Below are the code and all the weights of a small trained network. Each question names an input and a target symbol and asks about switching units off, where a switched-off unit gives its printed mean instead of its output.

import numpy as np


def w(rows, s, z=0):
    codes = np.array(rows[::2]) - 128.0
    scale = np.full(codes.shape[1], s)
    scale[-1] = z or s
    return codes * scale


def norm(h):
    return h / np.sqrt((h * h).mean(-1, keepdims=True) + 1e-5)


def softmax(a):
    e = np.exp(a - a.max(-1, keepdims=True))
    return e / e.sum(-1, keepdims=True)


def log_softmax(a):
    a = a - a.max(-1, keepdims=True)
    return a - np.log(np.exp(a).sum(-1, keepdims=True))


def net(x, mask):
    ids = ['ΓΔαβεζηθξπστφψ'.index(c) for c in x.split()]
    T = len(ids)
    res = E[ids] + P[:T]
    u = 0
    for l in range(2):
        r = norm(res)
        for j in range(3):
            rows = slice(3 * j, 3 * j + 3)
            q, k, v = (r @ M[l][rows].T for M in (Q, K, V))
            z = softmax(np.where(np.tri(T) > 0, q @ k.T / 3**0.5, -1e9)) @ v
            o = O[l][rows]
            res = res + np.where(mask[u + j], z, o[:, -1]) @ o[:, :-1]
        u += 3
    return log_softmax(norm(res)[-1] @ U[:, :-1].T + U[:, -1])


Q, K, V, O = {}, {}, {}, {}
E = w([
[130,147,158,89,144,142,164,149,130,171,53],'Γ',
[133,126,156,102,146,127,165,199,113,143,68],'Δ',
[128,199,83,132,127,57,119,109,135,125,88],'α',
[57,103,179,164,148,197,123,60,158,75,113],'β',
[177,187,125,149,123,101,149,141,163,164,101],'ε',
[121,136,206,119,147,147,143,193,147,127,170],'ζ',
[4,105,128,89,69,158,171,177,113,168,118],'η',
[161,167,206,83,146,96,131,134,125,186,107],'θ',
[106,131,147,50,166,91,182,125,71,122,128],'ξ',
[118,126,139,48,191,186,97,145,198,120,92],'π',
[50,55,112,146,168,69,133,164,150,151,126],'σ',
[151,155,145,179,79,98,157,141,149,150,208],'τ',
[180,161,92,137,96,150,197,152,152,120,168],'φ',
[110,43,189,216,131,127,209,86,103,100,121],'ψ',
],0.027)
P = w([
[78,250,114,199,198,162,124,166,54,200,154],'0',
[105,200,115,177,194,171,130,165,98,174,134],'1',
[114,190,123,152,173,147,136,167,120,142,129],'2',
[123,173,134,140,157,133,146,160,142,124,127],'3',
[133,157,138,123,143,113,148,147,159,113,122],'4',
[145,143,139,106,128,93,152,133,176,96,122],'5',
[156,132,150,93,111,74,156,120,188,82,117],'6',
[157,121,150,78,93,56,173,115,202,62,118],'7',
],0.016)
Q[0] = w([
[104,111,159,94,127,71,146,178,187,177,152],'L0H0',
[149,188,252,141,210,65,127,147,151,55,117],'L0H0',
[122,178,77,195,91,101,145,77,184,132,114],'L0H0',
[185,66,109,81,111,139,110,125,116,195,153],'L0H1',
[147,186,181,113,169,116,216,139,194,107,121],'L0H1',
[127,130,126,89,132,129,109,109,90,145,72],'L0H1',
[124,80,125,104,132,187,84,208,134,112,136],'L0H2',
[171,120,76,151,76,134,134,169,112,202,155],'L0H2',
[120,73,84,171,110,80,95,121,133,143,158],'L0H2',
],0.013)
K[0] = w([
[85,52,95,105,36,124,165,153,150,104,122],'L0H0',
[166,87,127,85,102,59,191,54,250,63,167],'L0H0',
[132,185,177,73,145,178,143,112,128,140,107],'L0H0',
[111,154,94,186,169,171,75,104,50,137,132],'L0H1',
[133,66,145,87,62,88,107,105,156,102,147],'L0H1',
[143,121,144,155,145,155,141,162,130,147,207],'L0H1',
[41,147,130,145,128,196,110,168,121,190,95],'L0H2',
[153,196,136,143,96,124,145,136,119,179,183],'L0H2',
[98,134,89,205,168,98,133,138,82,162,155],'L0H2',
],0.013)
V[0] = w([
[105,69,150,140,137,110,151,134,114,104,162],'L0H0',
[158,122,95,132,133,181,181,107,98,165,198],'L0H0',
[151,156,124,91,97,163,174,119,143,84,134],'L0H0',
[68,69,105,123,60,113,97,152,128,151,157],'L0H1',
[136,77,130,133,164,171,156,114,126,172,9],'L0H1',
[120,111,140,189,171,73,84,96,117,66,134],'L0H1',
[102,161,180,83,96,157,132,126,132,113,83],'L0H2',
[150,176,146,124,100,149,175,98,115,176,121],'L0H2',
[117,81,124,114,165,111,120,115,96,150,125],'L0H2',
],0.012)
O[0] = w([
[147,125,100,163,175,84,170,147,120,135,161,153],'L0H0',
[143,214,112,66,154,127,191,165,157,107,101,112],'L0H0',
[190,184,147,94,100,181,147,54,103,241,79,123],'L0H0',
[210,78,46,181,153,180,122,93,151,151,74,167],'L0H1',
[103,216,168,165,120,84,155,9,119,182,35,175],'L0H1',
[96,135,168,144,92,106,167,241,184,2,43,2],'L0H1',
[85,85,191,132,145,89,178,183,168,180,184,243],'L0H2',
[99,137,72,234,76,66,218,145,141,74,151,166],'L0H2',
[127,76,138,103,166,144,132,55,57,84,60,100],'L0H2',
],0.0083,0.0077)
Q[1] = w([
[67,156,13,80,89,130,148,184,150,154,150],'L1H0',
[55,72,173,168,139,165,55,140,20,87,100],'L1H0',
[39,22,174,148,70,153,152,69,111,198,146],'L1H0',
[83,106,120,205,101,62,212,84,202,112,130],'L1H1',
[135,203,173,63,108,135,135,90,172,182,190],'L1H1',
[79,88,77,126,161,103,155,123,163,254,131],'L1H1',
[42,110,64,116,56,156,134,106,174,199,154],'L1H2',
[167,204,183,112,126,180,174,72,226,105,205],'L1H2',
[139,105,147,152,247,17,209,137,159,179,150],'L1H2',
],0.011)
K[1] = w([
[197,132,6,129,156,94,118,79,124,180,167],'L1H0',
[67,126,159,181,205,180,137,145,90,144,120],'L1H0',
[145,31,133,111,177,134,170,61,201,183,134],'L1H0',
[152,23,162,183,116,72,160,112,160,141,104],'L1H1',
[176,122,187,41,82,129,135,139,177,155,129],'L1H1',
[139,65,72,91,151,128,150,167,179,209,120],'L1H1',
[203,71,106,118,171,128,155,90,162,176,167],'L1H2',
[180,140,172,92,86,81,79,121,136,102,120],'L1H2',
[142,13,171,108,134,90,190,103,105,119,104],'L1H2',
],0.013)
V[1] = w([
[169,157,143,195,96,181,87,87,130,92,110],'L1H0',
[99,94,164,112,173,164,84,116,160,137,61],'L1H0',
[68,56,108,251,76,55,122,99,102,151,174],'L1H0',
[168,76,113,98,203,90,151,160,66,133,43],'L1H1',
[79,131,140,113,91,63,129,189,41,172,99],'L1H1',
[140,112,147,176,100,173,204,149,31,117,130],'L1H1',
[155,142,96,124,177,103,130,23,112,65,104],'L1H2',
[186,134,187,219,123,157,139,84,178,117,130],'L1H2',
[167,181,62,133,165,18,42,159,187,151,110],'L1H2',
],0.012)
O[1] = w([
[111,167,101,57,77,125,72,94,235,158,143,18],'L1H0',
[161,157,66,156,118,71,128,191,133,171,188,126],'L1H0',
[109,20,65,139,120,91,123,112,151,42,41,255],'L1H0',
[32,126,108,122,108,172,109,135,198,159,156,89],'L1H1',
[167,123,123,139,65,124,49,117,195,97,210,243],'L1H1',
[175,90,196,88,94,152,99,113,174,111,95,141],'L1H1',
[145,196,194,137,170,52,154,127,162,34,173,39],'L1H2',
[109,202,165,156,86,163,34,175,60,72,86,107],'L1H2',
[84,58,127,89,149,5,66,165,107,135,201,45],'L1H2',
],0.012,0.0068)
U = w([
[2,158,94,165,86,107,184,45,52,148,150,21],'Γ',
[65,97,156,156,101,136,122,84,111,158,192,45],'Δ',
[193,128,80,141,162,140,72,60,160,157,141,170],'α',
[86,176,55,144,72,134,175,191,204,170,124,77],'β',
[67,121,129,121,105,146,136,82,145,159,155,70],'ε',
[111,96,122,116,116,193,99,205,65,123,165,153],'ζ',
[154,74,67,191,138,170,166,113,77,189,79,60],'η',
[107,89,189,134,112,98,102,117,39,148,143,126],'θ',
[153,104,163,161,166,115,228,76,170,128,183,28],'ξ',
[149,187,68,116,139,121,160,150,65,188,177,253],'π',
[101,106,73,162,158,66,160,192,127,101,152,185],'σ',
[94,110,142,53,162,164,123,157,168,122,89,166],'τ',
[46,125,178,52,137,156,109,47,127,164,127,155],'φ',
[108,169,131,149,154,133,190,161,102,77,54,156],'ψ',
],0.0096,0.0047)

Each question gives the input, a string of symbols that net reads in full, and the target symbol t.
The units are the heads (3 rows each of Q, K, V and O). Each row of codes is followed by its name. A weight is (code - 128) times the scale printed after its matrix; where a second scale follows, it is the last column's (O and U).
mask holds one flag per head, layer by layer. A switched-off head (its flag False) gives its mean, the last column of its rows in O, instead of its output. The means were averaged over made-up inputs and are rounded, as every weight is.
A unit's drop is (log p(t) with every unit on - log p(t) with that unit switched off) / (log p(t) with every unit on - log p(t) with every unit switched off).
The circuit of an input: a set's keep is (log p(t) with only the set's units on - log p(t) with every unit switched off) / (log p(t) with every unit on - log p(t) with every unit switched off). Starting from all 6 units, units are removed one at a time, each time the one whose removal leaves the highest keep (on an exact tie, the one counted first), for as long as the keep stays at least 0.8.
circuit, biggest first: the units of the circuit, biggest drop first
unit that matters most: the unit with the biggest drop
heads that matter: for each layer, one digit per head in row order, 1 if its drop is at least 0.15 and else 0, layers parted by /
drop of u: that unit's drop, to one decimal
input π ξ φ ζ Γ, target φ: unit that matters most -> L1H0
input ψ φ η η φ η, target φ: heads that matter -> 000 / 100
input β φ ζ, target φ: circuit, biggest first -> (L1H0, L0H2)
input π η η θ ξ ξ, target ξ: heads that matter -> 001 / 011
input η η η η τ σ ε, target β: circuit, biggest first -> (L0H1, L1H1)
input η π Γ σ β β Γ, target β: heads that matter -> 110 / 110
input η β Γ β, target φ: circuit, biggest first -> (L0H1, L0H2)
input β α ξ η τ β β, target ψ: circuit, biggest first -> (L1H1, L1H2)
input α η ε ψ σ β, target β: circuit, biggest first -> (L1H0, L0H1, L0H2)
input β ψ η η π ξ, target π: heads that matter -> 000 / 100
input ζ σ α, target β: heads that matter -> 011 / 010
input Γ η φ ξ, target φ: heads that matter -> 100 / 100
input Γ η φ ξ Γ, target φ: heads that matter -> 100 / 100
input π ψ β π ξ, target π: unit that matters most -> L1H0
input ψ π β η π η τ ε, target ζ: circuit, biggest first -> (L0H1, L1H2)
input β β η σ β φ σ η, target σ: heads that matter -> 001 / 101
input σ η β β σ ξ η, target β: circuit, biggest first -> (L0H1, L1H0)
input σ π β π ψ η ψ, target ψ: heads that matter -> 000 / 001
input θ π ξ ξ η β β η, target β: heads that matter -> 001 / 101
input ξ α β σ β, target β: circuit, biggest first -> (L1H0, L0H1)
input β β σ π, target σ: circuit, biggest first -> (L0H0)
input ξ ζ η π ψ β α, target ψ: heads that matter -> 000 / 001
input β β σ φ, target β: circuit, biggest first -> (L0H1, L1H1)
input σ σ β β σ π, target σ: heads that matter -> 100 / 001
input ε φ π π, target φ: heads that matter -> 101 / 100
input η η η β ζ, target η: circuit, biggest first -> (L1H2, L1H1)
input π ξ η η ε τ, target θ: unit that matters most -> L1H2
input σ ξ ψ η ε, target α: circuit, biggest first -> (L0H1, L1H0, L0H2, L1H1)
input β π ζ π β η η η, target η: heads that matter -> 010 / 000
input β ξ α, target ξ: drop of L1H2 -> 0.9
